Below are the code and all the weights of a small trained network. Each question names an input and a target symbol and asks about switching units off, where a switched-off unit gives its printed mean instead of its output.

import numpy as np


def w(rows, s, z=0):
    codes = np.array(rows[::2]) - 128.0
    scale = np.full(codes.shape[1], s)
    scale[-1] = z or s
    return codes * scale


def f(y):
    return y / 2 * (1 + np.tanh(0.7978845608 * (y + 0.044715 * y**3)))


def softmax(a):
    e = np.exp(a - a.max(-1, keepdims=True))
    return e / e.sum(-1, keepdims=True)


def log_softmax(a):
    a = a - a.max(-1, keepdims=True)
    return a - np.log(np.exp(a).sum(-1, keepdims=True))


def net(x, mask):
    ids = ['βγδεζλξστφψ'.index(c) for c in x.split()]
    T = len(ids)
    res = E[ids] + P[:T]
    r = res
    for j in range(3):
        rows = slice(2 * j, 2 * j + 2)
        q, k, v = (r @ M[0][rows].T for M in (Q, K, V))
        z = softmax(np.where(np.tri(T) > 0, q @ k.T / 2**0.5, -1e9)) @ v
        o = O[0][rows]
        res = res + np.where(mask[j], z, o[:, -1]) @ o[:, :-1]
    y = f(res @ A[0][:, :-1].T + A[0][:, -1])
    res = res + np.where(mask[3:15], y, B[0][:, -1]) @ B[0][:, :-1]
    return log_softmax(res[-1] @ U[:, :-1].T + U[:, -1])


Q, K, V, O, A, B = {}, {}, {}, {}, {}, {}
E = w([
[114,127,153,252,159],'β',
[162,115,139,110,132],'γ',
[124,125,138,145,123],'δ',
[154,85,137,153,78],'ε',
[153,97,132,121,70],'ζ',
[136,104,119,134,146],'λ',
[150,160,160,153,78],'ξ',
[107,179,109,126,109],'σ',
[177,102,176,174,98],'τ',
[209,96,104,148,108],'φ',
[127,112,40,147,70],'ψ',
],0.027)
P = w([
[131,114,68,97,129],'0',
[145,123,84,132,97],'1',
[141,125,104,175,66],'2',
[151,135,103,198,64],'3',
[160,149,93,210,75],'4',
[169,156,89,228,84],'5',
[179,169,73,236,93],'6',
[191,179,57,244,113],'7',
[208,193,42,250,123],'8',
[218,204,34,254,134],'9',
[245,217,13,250,151],'10',
],0.0081)
Q[0] = w([
[194,130,90,181,95],'head 0',
[135,164,134,145,146],'head 0',
[151,37,109,76,143],'head 1',
[132,182,60,169,127],'head 1',
[97,131,123,71,185],'head 2',
[217,50,123,249,103],'head 2',
],0.014)
K[0] = w([
[122,162,101,162,113],'head 0',
[185,148,140,113,136],'head 0',
[96,151,119,39,104],'head 1',
[157,212,61,203,109],'head 1',
[74,120,186,43,145],'head 2',
[126,188,88,249,193],'head 2',
],0.013)
V[0] = w([
[169,77,162,164,85],'head 0',
[108,44,165,78,133],'head 0',
[178,153,142,127,107],'head 1',
[119,40,121,181,183],'head 1',
[21,142,110,140,140],'head 2',
[107,202,249,142,212],'head 2',
],0.013)
O[0] = w([
[199,56,68,159,57,184],'head 0',
[223,88,47,148,183,13],'head 0',
[113,2,204,54,84,155],'head 1',
[136,123,187,203,176,154],'head 1',
[155,231,99,223,74,115],'head 2',
[201,176,121,3,127,9],'head 2',
],0.0079,0.013)
A[0] = w([
[86,60,155,125,231,109],'neuron 0',
[39,176,98,158,103,157],'neuron 1',
[131,231,74,120,84,101],'neuron 2',
[62,115,173,75,99,128],'neuron 3',
[158,99,170,173,112,183],'neuron 4',
[168,147,73,128,167,199],'neuron 5',
[191,215,56,46,74,76],'neuron 6',
[42,152,62,125,133,134],'neuron 7',
[92,205,149,160,138,87],'neuron 8',
[127,124,108,33,243,145],'neuron 9',
[111,215,11,92,113,246],'neuron 10',
[177,135,84,203,137,185],'neuron 11',
],0.011,0.012)
B[0] = w([
[122,164,153,224,54,152],'neuron 0',
[141,78,170,106,90,243],'neuron 1',
[133,157,79,184,86,160],'neuron 2',
[218,120,66,162,150,151],'neuron 3',
[112,154,107,71,187,253],'neuron 4',
[43,224,104,59,217,136],'neuron 5',
[129,25,121,235,200,165],'neuron 6',
[155,154,190,145,164,181],'neuron 7',
[137,131,71,151,136,156],'neuron 8',
[118,254,29,208,42,128],'neuron 9',
[47,21,180,52,87,171],'neuron 10',
[89,114,85,84,127,227],'neuron 11',
],0.0092,0.019)
U = w([
[102,183,145,85,102,166],'β',
[138,168,252,69,87,255],'γ',
[89,127,192,40,191,132],'δ',
[193,134,144,121,95,212],'ε',
[190,87,215,106,213,252],'ζ',
[101,152,181,163,128,103],'λ',
[231,96,143,222,160,26],'ξ',
[133,115,101,97,111,9],'σ',
[115,145,115,122,193,195],'τ',
[154,171,104,168,76,33],'φ',
[163,101,105,137,176,61],'ψ',
],0.011,0.0058)

Each question gives the input, a string of symbols that net reads in full, and the target symbol t.
The units are the heads (2 rows each of Q, K, V and O) and the neurons (one row each of A and B). Each row of codes is followed by its name. A weight is (code - 128) times the scale printed after its matrix; where a second scale follows, it is the last column's (O, A, B and U).
mask holds one flag per unit, heads first, then neurons. A switched-off unit (its flag False) gives its mean, the last column of its rows in O or B, instead of its output. The means were averaged over made-up inputs and are rounded, as every weight is.
A unit's drop is (log p(t) with every unit on - log p(t) with that unit switched off) / (log p(t) with every unit on - log p(t) with every unit switched off).
The circuit of an input: a set's keep is (log p(t) with only the set's units on - log p(t) with every unit switched off) / (log p(t) with every unit on - log p(t) with every unit switched off). Starting from the 12 units with the biggest drops (on a tie, the unit counted first), units are removed one at a time, each time the one whose removal leaves the highest keep (on an exact tie, the one counted first), for as long as the keep stays at least 0.8.
units of the circuit, in order: the units of the circuit, biggest drop first
most important unit: the unit with the biggest drop
k most important neurons: the k neurons with the biggest drops, biggest first
which heads matter: for each layer, one digit per head in row order, 1 if its drop is at least 0.15 and else 0, layers parted by /
input σ σ σ λ ψ δ γ φ ξ, target ξ: which heads matter => 011
input τ ψ δ ψ ψ, target λ: which heads matter => 001
input λ φ ζ τ ψ ζ ξ γ σ, target γ: units of the circuit, in order => (neuron 6; neuron 1)
input ξ δ λ δ φ ζ, target ξ: units of the circuit, in order => (head 2; neuron 0; neuron 3)
input δ γ ψ ε, target λ: units of the circuit, in order => (head 2)
input γ ψ λ φ τ, target ξ: which heads matter => 011
input ε ψ ξ ξ γ σ δ σ δ δ, target γ: which heads matter => 011
input γ σ φ γ ξ τ ε, target ζ: which heads matter => 001
input σ ε γ δ ζ λ λ σ φ γ, target ξ: units of the circuit, in order => (head 2; neuron 0; neuron 11; neuron 10)
input σ φ ζ φ γ ξ δ τ λ φ δ, target ξ: units of the circuit, in order => (head 2; neuron 0; neuron 3; head 1)
input τ γ γ ψ δ τ σ σ ε, target γ: which heads matter => 101
input ζ γ λ, target τ: units of the circuit, in order => (head 0; neuron 1; neuron 5)
input ε β ψ ε λ τ ψ γ ψ δ λ, target δ: units of the circuit, in order => (neuron 10; head 2)
input ε ξ δ τ ε β σ φ σ τ, target γ: units of the circuit, in order => (head 2)
input σ λ ζ φ λ, target ξ: units of the circuit, in order => (head 2; neuron 0; neuron 3)
input γ φ τ ε γ ξ, target ε: which heads matter => 111
input ε δ λ σ β ξ, target φ: units of the circuit, in order => (head 2; neuron 2; neuron 1)
input δ δ σ, target γ: which heads matter => 000
input ψ β λ λ φ, target ψ: which heads matter => 001
input γ ε λ τ σ λ ζ ξ ψ τ ε, target λ: units of the circuit, in order => (head 2; head 0)
input φ σ ε, target ξ: most important unit => neuron 3
input ζ β β ψ σ ψ β λ ψ τ, target γ: units of the circuit, in order => (head 2; neuron 6; head 1)
input σ ξ ξ ψ ψ γ τ ε φ δ, target ξ: which heads matter => 011
input τ ζ λ λ, target τ: units of the circuit, in order => (head 0; neuron 1; neuron 5; neuron 11)
input δ ψ γ ψ ξ ξ δ δ ξ, target ε: 3 most important neurons => (neuron 3; neuron 10; neuron 7)
